<88>: [135 163 235 146 103 156 115  96 135  99 189 152 148 108  74  88 154 123
  83  96 141 137 155 136 110 138  92 139 149 160 141 115 118  98 114  74
 165 162 123 134  85 125 135 128]
<132>: [152 115 172 146 136 174 122 105 131 137 122 124 167 161  67 128 143 100
 130 133 114 173 157 115  72 113 168 136 144 111 106  84  88 190 121 112
 123 116 169 118 108 139 139 126]
<170>: [161 138 172 116 118 148 111  98 166 105 189 109 133 138  69  71 140 110
  73  93 108 132 155  89  91 156 111 117 163 106 104 135 120 169 112 121
 146 133 139 120  97 143 143 116]
<37>: [139 177 162 110 125 114 131 115 131 113 169 131 142  73 114 116 153 120
  95  67 145 119 180 107 109  81  84 124 141 134 117 151 171 110 116  80
 133 161  92 135 112 127 120 122]
<85>: [ 93 154 198 180 152 162 127 144  84 129  97 172 164 139 141 196 139 110
 166 160 196 159 134 178 126 100 117 172 101 191 178  82 131 101 112  92
 142 131 167 152 115  83  91 140]
<101>: [136 139 212 162 124 171 132 101 102 138 118 155 183 121  71 145 159 111
 141 122 137 176 171 146  81  73 156 149 134 148 124  74  95 133 127  65
 128 144 142 126 103 130 134 135]
len: [136]  1
len: [161 138 172 116 118 148 111  98 166 105 189 109 133 138  69  71 140]  17
len: [139 177 162 110 125 114 131 115 131 113 169 131 142  73 114 116 153 120
  95  67 145 119 180 107 109  81  84 124 141 134 117 151 171 110 116  80
 133 161  92 135 112 127 120 122]  44
len: [135 163 235 146 103 156 115  96 135  99 189 152 148 108  74  88 154 123
  83  96 141 137 155 136 110 138  92 139 149 160 141 115 118  98 114  74]  36
len: [152 115 172 146 136 174 122 105 131 137 122 124 167 161  67 128 143 100
 130 133 114 173 157 115  72 113 168 136 144 111 106  84  88 190 121 112
 123 116 169 118 108 139 139]  43
len: [136 139 212 162 124 171 132 101 102 138 118 155 183 121  71 145 159 111
 141 122 137 176 171 146  81  73 156 149 134 148 124  74  95 133 127  65
 128]  37

<85>: [139 143 122 115 126 113 126 127]
<170>: [170 225  44  93 109   4 102  90]
<101>: [169 222  51  92 111  11 103  92]
<80>: [152 165 107  98 123  88 120 123]
<132>: [152 162 110  99 123  91 121 125]
<149>: [ 53  21  99 185 186 182 144  96]
len: [139 143 122 115]  4
len: [139 143 122 115 126 113 126 127]  8
len: [169 222  51  92 111  11]  6
len: [170 225  44  93 109   4 102  90]  8
len: [170 225  44  93 109]  5
len: [ 53  21  99 185 186 182 144]  7

<85>: [ 39 135  96 159  85  59 111  68 148 150  88 144  68 149  78 110 179  98
 113 190 135 197 164  80 142 160 122 149 220  84 243  56  91 108  53 159
 173 191 121 212 144  50 187 107  72 184 115 142 111  31 154 149 135  75
 111 179  48 163 101 185  56 138  94]
<88>: [ 61 146  99 184  86  81 110  99 164 148  56 118  91 153  89 109 160  90
 131 184  93 192 160  44 171 139 125 114 159  99 212  84  95 112  69 161
 172 170 139 193 136  51 185 106 110 172 131 145 113  44 179 140 162  90
 136 150  85 172  97 147  64 125 118]
<132>: [ 82 164  91 170 116  87 101  92 157 165  91 107  67 145  86 102 159  90
 120 194  90 199 170  81 172 141  93 127 154 104 213  79  93 148  73 164
 198 222 109 227 144  16 187  99 103 178 118 162 152  65 161 134 169 110
 108 149  45 177  91 131  82 160  96]
len: [ 82 164  91 170 116  87 101  92 157 165  91 107  67 145  86 102 159  90
 120 194  90 199 170  81 172 141  93 127 154 104 213  79  93 148  73 164
 198 222 109 227 144  16 187  99 103 178 118 162]  48
len: [ 61 146  99 184  86  81 110  99 164 148  56 118  91 153  89 109 160  90
 131 184  93 192 160  44 171 139 125 114 159  99 212  84  95 112  69 161
 172 170 139 193 136  51 185 106 110 172 131 145 113  44 179 140 162  90
 136 150  85 172  97 147  64 125 118]  63
len: [ 82 164  91 170 116  87 101  92 157 165  91 107  67 145  86 102]  16
len: [ 39 135  96 159  85  59 111]  7

<132>: [149 106 161 150 145 133 119 107 149]
<149>: [149 106 161 150 145 173 155  90 119]
<37>: [ 48  80  40 109  76   4 119  10  48]
<136>: [225 124  79 145 102 201 105 138 225]
<101>: [ 48  80  40 109  76   4  95 172 142]
len: [ 48  80  40 109  76   4 119  10  48]  9
len: [149 106]  2
len: [48 80 40]  3
len: [ 48  80  40 109  76   4  95]  7
len: [48 80 40]  3
len: [ 48  80  40 109  76   4]  6

